Below is a small trained network, with its code and all its weights. Each question gives an input and a class and asks what happens when units are switched off, that is, made to give their printed mean instead of their output.

import numpy as np


def w(rows, s, z=0):
    codes = np.array(rows[::2]) - 128.0
    scale = np.full(codes.shape[1], s)
    scale[-1] = z or s
    return codes * scale


def f(y):
    return np.maximum(y, 0)


def log_softmax(a):
    a = a - a.max(-1, keepdims=True)
    return a - np.log(np.exp(a).sum(-1, keepdims=True))


def net(x, mask):
    res = np.array(x, float).reshape(1, 6) / 4 @ E
    y = f(res @ A[0][:, :-1].T + A[0][:, -1])
    res = res + np.where(mask, y, B[0][:, -1]) @ B[0][:, :-1]
    return log_softmax(res[-1] @ U[:, :-1].T + U[:, -1])


A, B = {}, {}
E = w([
[164,101,154,11,18,180],'x0',
[139,102,145,202,160,254],'x1',
[70,119,159,88,184,57],'x2',
[208,110,52,100,160,16],'x3',
[78,87,3,128,75,122],'x4',
[149,218,41,152,166,137],'x5',
],0.0061)
A[0] = w([
[67,130,142,131,128,148,95],'n1',
[150,80,100,95,96,116,216],'n2',
[164,47,82,77,75,162,161],'n3',
[163,119,220,43,127,84,233],'n4',
[137,134,129,122,138,249,228],'n5',
[125,92,121,150,192,98,186],'n6',
[121,101,55,124,240,108,179],'n7',
[96,58,207,159,148,142,253],'n8',
[159,127,97,164,152,150,95],'n9',
],0.015,0.003)
B[0] = w([
[83,73,117,110,139,122,163],'n1',
[84,171,81,126,152,109,182],'n2',
[62,215,86,138,146,116,205],'n3',
[44,37,221,137,135,179,233],'n4',
[1,93,166,94,149,119,245],'n5',
[137,177,71,95,96,148,184],'n6',
[171,196,26,147,106,117,219],'n7',
[178,60,212,118,136,120,215],'n8',
[194,102,144,102,108,75,171],'n9',
],0.013,0.012)
U = w([
[98,2,236,117,120,170,221],'0',
[81,186,80,110,102,94,184],'1',
[247,119,113,182,84,103,5],'2',
],0.0083,0.0023)

Each question gives the input, the list of numbers given to net, and the class t.
The units are the neurons (one row each of A and B). Each row of codes is followed by its name. A weight is (code - 128) times the scale printed after its matrix; where a second scale follows, it is the last column's (A, B and U).
mask holds one flag per neuron, in row order. A switched-off neuron (its flag False) gives its mean, the last column of its row in B, instead of its output. The means were averaged over made-up inputs and are rounded, as every weight is.
A unit's drop is (log p(t) with every unit on - log p(t) with that unit switched off) / (log p(t) with every unit on - log p(t) with every unit switched off).
The circuit of an input: a set's keep is (log p(t) with only the set's units on - log p(t) with every unit switched off) / (log p(t) with every unit on - log p(t) with every unit switched off). Starting from all 9 units, units are removed one at a time, each time the one whose removal leaves the highest keep (on an exact tie, the one counted first), for as long as the keep stays at least 0.8.
circuit, biggest first: the units of the circuit, biggest drop first
most important unit: the unit with the biggest drop
k most important neurons: the k neurons with the biggest drops, biggest first
drop of u: that unit's drop, to one decimal
input [8,0,7,-1,8,-5], class 1: 2 most important neurons : (n3, n2)
input [2,-4,2,8,-6,3], class 0: most important unit : n4
input [7,-8,0,-4,-3,8], class 0: 2 most important neurons : (n4, n7)
input [7,3,-6,7,-4,-2], class 1: 2 most important neurons : (n3, n8)
input [-7,3,5,8,-6,2], class 2: circuit, biggest first : (n5, n3)
input [-5,4,-2,4,3,5], class 2: circuit, biggest first : (n5, n9)
input [-6,3,-3,0,-6,3], class 2: circuit, biggest first : (n4, n3, n9)
input [4,3,-3,-4,7,4], class 1: 2 most important neurons : (n3, n4)
input [4,-3,-3,6,-6,6], class 0: 3 most important neurons : (n4, n7, n3)
input [6,7,4,0,5,-2], class 1: 3 most important neurons : (n3, n4, n2)
input [6,-7,1,-4,5,-4], class 1: 4 most important neurons : (n3, n2, n8, n5)
input [-7,-2,-3,-1,-1,6], class 2: 2 most important neurons : (n5, n3)
input [5,0,5,7,4,-6], class 1: 3 most important neurons : (n3, n2, n8)
input [5,7,4,2,5,-1], class 1: 2 most important neurons : (n3, n4)
input [-6,4,0,7,-6,0], class 2: most important unit : n5
input [-8,3,1,3,3,-4], class 2: 2 most important neurons : (n5, n3)
input [-5,6,3,0,-1,1], class 2: drop of n4 : 0.3
input [4,-4,2,1,5,-2], class 1: drop of n3 : 0.3
input [8,1,-2,1,4,-5], class 1: drop of n9 : 0.0
input [6,-5,-4,3,5,-4], class 1: drop of n3 : 0.2
